Below is a small trained network, with its code and all its weights. Each question gives an input and a target symbol and asks what happens when units are switched off, that is, made to give their printed mean instead of their output.

import numpy as np


def w(rows, s, z=0):
    codes = np.array(rows[::2]) - 128.0
    scale = np.full(codes.shape[1], s)
    scale[-1] = z or s
    return codes * scale


def norm(h):
    return h / np.sqrt((h * h).mean(-1, keepdims=True) + 1e-5)


def f(y):
    return y / 2 * (1 + np.tanh(0.7978845608 * (y + 0.044715 * y**3)))


def softmax(a):
    e = np.exp(a - a.max(-1, keepdims=True))
    return e / e.sum(-1, keepdims=True)


def log_softmax(a):
    a = a - a.max(-1, keepdims=True)
    return a - np.log(np.exp(a).sum(-1, keepdims=True))


def net(x, mask):
    ids = ['αδελτφω'.index(c) for c in x.split()]
    T = len(ids)
    res = E[ids] + P[:T]
    u = 0
    for l in range(2):
        q, k, v = (norm(res) @ M[l].T for M in (Q, K, V))
        z = softmax(np.where(np.tri(T) > 0, q @ k.T / 2**0.5, -1e9)) @ v
        res = res + np.where(mask[u], z, O[l][:, -1]) @ O[l][:, :-1]
        u += 1
        y = f(norm(res) @ A[l][:, :-1].T + A[l][:, -1])
        res = res + np.where(mask[u : u + 8], y, B[l][:, -1]) @ B[l][:, :-1]
        u += 8
    return log_softmax(norm(res)[-1] @ U[:, :-1].T + U[:, -1])


Q, K, V, O, A, B = {}, {}, {}, {}, {}, {}
E = w([
[175,120,142,193,163,157,113,89,149,133,170,36],'α',
[18,185,76,69,107,108,37,84,152,124,191,176],'δ',
[65,115,147,141,131,154,159,79,63,141,181,117],'ε',
[63,85,177,140,58,149,74,251,133,99,128,115],'λ',
[106,143,137,153,124,182,178,63,108,89,115,50],'τ',
[120,180,163,154,140,112,162,148,138,99,108,49],'φ',
[48,188,160,148,133,87,150,99,127,167,115,119],'ω',
],0.015)
P = w([
[160,74,41,121,81,139,76,145,151,144,106,131],'0',
[127,113,106,245,229,174,154,178,76,228,137,77],'1',
[94,170,149,162,162,183,196,136,128,190,94,132],'2',
[125,167,157,173,178,161,184,132,134,173,101,128],'3',
[105,144,157,182,172,158,186,106,125,134,99,113],'4',
[112,133,163,175,171,155,181,95,138,117,110,92],'5',
[122,140,149,176,165,149,168,85,160,105,130,83],'6',
[109,140,146,176,161,140,159,79,170,93,145,72],'7',
[95,135,170,183,155,126,161,76,159,108,149,80],'8',
],0.011)
Q[0] = w([
[192,189,75,108,253,127,218,54,77,209,93,151],'L0H0',
[221,106,66,28,138,20,134,124,72,103,102,173],'L0H0',
],0.0047)
K[0] = w([
[121,151,153,133,196,181,111,58,169,85,212,112],'L0H0',
[149,166,246,151,188,161,255,129,71,119,139,153],'L0H0',
],0.0066)
V[0] = w([
[134,125,69,56,75,41,50,46,212,78,160,147],'L0H0',
[9,204,92,166,164,103,254,59,150,144,99,93],'L0H0',
],0.0056)
O[0] = w([
[192,165,65,175,106,2,176,198,82,100,137,209,254],'L0H0',
[151,206,254,190,44,217,47,140,84,117,206,165,151],'L0H0',
],0.009,0.0041)
A[0] = w([
[132,195,71,19,122,75,55,82,105,173,181,223,53],'L0N0',
[150,191,155,168,163,133,242,135,99,77,114,116,139],'L0N1',
[173,207,189,151,114,53,139,69,99,106,147,143,35],'L0N2',
[210,126,26,112,144,51,143,146,50,116,157,194,77],'L0N3',
[121,103,87,127,104,144,71,243,96,107,127,155,3],'L0N4',
[97,112,62,42,37,129,56,125,94,130,118,165,193],'L0N5',
[255,132,155,168,160,122,148,102,166,120,150,95,7],'L0N6',
[85,112,87,183,154,130,122,106,81,164,139,83,198],'L0N7',
],0.0076,0.0026)
B[0] = w([
[137,54,54,185,155,103,88,62,101,92,215,162,157],'L0N0',
[105,90,104,168,175,81,59,108,115,141,203,129,254],'L0N1',
[163,109,114,84,169,111,90,87,133,132,167,135,189],'L0N2',
[108,169,138,178,60,210,255,100,134,178,135,81,177],'L0N3',
[105,149,214,146,137,137,148,230,131,173,129,163,137],'L0N4',
[130,142,236,126,119,58,178,90,78,218,109,170,142],'L0N5',
[32,146,137,108,110,80,144,113,64,115,113,153,182],'L0N6',
[130,155,90,84,199,110,112,130,158,141,128,151,220],'L0N7',
],0.0085,0.0087)
Q[1] = w([
[158,133,156,38,10,148,161,180,136,103,55,162],'L1H0',
[81,113,136,155,191,155,68,110,144,134,187,99],'L1H0',
],0.012)
K[1] = w([
[149,249,63,198,186,105,165,84,95,159,157,117],'L1H0',
[171,80,128,84,83,121,150,139,108,152,85,95],'L1H0',
],0.014)
V[1] = w([
[132,94,113,65,207,115,205,44,136,249,160,240],'L1H0',
[163,121,111,99,94,254,138,13,149,86,97,77],'L1H0',
],0.0062)
O[1] = w([
[120,148,97,31,52,66,86,151,83,64,181,149,35],'L1H0',
[154,103,107,160,33,83,112,7,187,211,185,45,6],'L1H0',
],0.012,0.0024)
A[1] = w([
[142,134,115,138,129,153,155,153,136,107,34,136,113],'L1N0',
[97,143,99,120,160,82,116,158,113,73,108,158,255],'L1N1',
[166,113,63,152,169,107,150,84,130,140,96,136,109],'L1N2',
[115,164,165,172,153,91,114,117,80,111,181,175,63],'L1N3',
[105,100,133,161,62,91,110,149,155,131,162,143,43],'L1N4',
[123,120,144,154,137,194,191,186,152,162,4,123,154],'L1N5',
[108,147,97,133,60,97,80,133,109,105,181,138,173],'L1N6',
[89,91,96,106,117,80,156,89,156,148,168,107,32],'L1N7',
],0.014,0.0028)
B[1] = w([
[169,82,147,120,177,206,146,152,191,112,152,109,149],'L1N0',
[208,103,149,174,116,189,130,29,126,158,138,145,240],'L1N1',
[63,180,179,91,123,128,101,236,159,145,119,92,202],'L1N2',
[121,102,96,127,63,132,83,179,192,78,89,183,246],'L1N3',
[130,105,138,120,192,197,198,188,201,109,108,154,148],'L1N4',
[118,156,178,104,253,160,216,151,189,134,186,104,200],'L1N5',
[105,166,169,115,182,113,188,138,92,196,77,9,195],'L1N6',
[127,104,70,128,124,128,110,194,218,81,96,78,212],'L1N7',
],0.011,0.012)
U = w([
[222,63,53,99,153,168,140,60,178,74,78,159,59],'α',
[89,85,88,183,79,221,44,118,156,62,31,226,189],'δ',
[50,104,39,105,136,92,110,173,212,47,21,87,87],'ε',
[94,138,207,153,215,220,214,153,148,116,77,141,92],'λ',
[111,161,53,213,84,112,253,111,111,88,109,160,110],'τ',
[67,149,171,86,120,92,92,69,60,115,155,126,253],'φ',
[173,138,133,191,28,192,126,35,192,199,201,99,131],'ω',
],0.0042,0.0023)

Each question gives the input, a string of symbols that net reads in full, and the target symbol t.
The units are the heads (2 rows each of Q, K, V and O) and the neurons (one row each of A and B). Each row of codes is followed by its name. A weight is (code - 128) times the scale printed after its matrix; where a second scale follows, it is the last column's (O, A, B and U).
mask holds one flag per unit, layer by layer, with each layer's heads first. A switched-off unit (its flag False) gives its mean, the last column of its rows in O or B, instead of its output. The means were averaged over made-up inputs and are rounded, as every weight is.
A unit's drop is (log p(t) with every unit on - log p(t) with that unit switched off) / (log p(t) with every unit on - log p(t) with every unit switched off).
The circuit of an input: a set's keep is (log p(t) with only the set's units on - log p(t) with every unit switched off) / (log p(t) with every unit on - log p(t) with every unit switched off). Starting from the 12 units with the biggest drops (on a tie, the unit counted first), units are removed one at a time, each time the one whose removal leaves the highest keep (on an exact tie, the one counted first), for as long as the keep stays at least 0.8.
circuit, biggest first: the units of the circuit, biggest drop first
most important unit: the unit with the biggest drop
k most important neurons: the k neurons with the biggest drops, biggest first
top k neurons in layer l: the k neurons of layer l with the biggest drops, biggest first
input τ ε φ δ τ, target ω: circuit, biggest first -> (L1H0; L0H0)
input ε ω ε ε τ, target φ: most important neuron -> (L0N5)
input τ δ τ φ φ λ λ, target ω: 2 most important neurons -> (L0N1; L0N6)
input λ φ δ α α φ λ, target α: circuit, biggest first -> (L0H0; L1H0; L1N1)
input δ φ α ε, target τ: circuit, biggest first -> (L0H0; L0N3)
input λ ω ε τ τ α λ φ δ, target α: circuit, biggest first -> (L1H0; L1N1; L0H0)
input ω τ τ α, target δ: circuit, biggest first -> (L0H0; L1N3; L1N5)
input ω φ φ, target δ: circuit, biggest first -> (L0H0; L1N3; L1N5)
input α α δ α φ, target ε: circuit, biggest first -> (L0H0; L1H0; L1N5)
input α φ φ, target ε: circuit, biggest first -> (L1H0; L0H0)
input τ τ α α ε φ, target ω: circuit, biggest first -> (L1H0; L0H0)
input δ α α δ α, target τ: circuit, biggest first -> (L0H0; L0N3; L1H0)
input τ ω α φ τ α α α δ, target ω: circuit, biggest first -> (L0H0; L1H0)
input λ α δ δ δ, target δ: most important unit -> L1N3
input ε τ τ α φ, target φ: 2 most important neurons -> (L0N5; L1N6)
input ε δ τ, target φ: 2 most important neurons -> (L1N6; L0N5)
input δ ω α δ α ω, target τ: 3 most important neurons -> (L0N3; L1N6; L1N1)
input λ ε λ, target α: top 2 neurons in layer 0 -> (L0N1; L0N3)
input ε α λ α ω λ, target φ: 2 most important neurons -> (L0N1; L0N5)
input δ α φ, target τ: 2 most important neurons -> (L0N3; L0N1)
input α λ λ δ ω α ω τ, target ε: top neuron in layer 0 -> (L0N1)
input α τ τ λ δ λ ε φ α, target ε: 2 most important neurons -> (L1N1; L0N6)
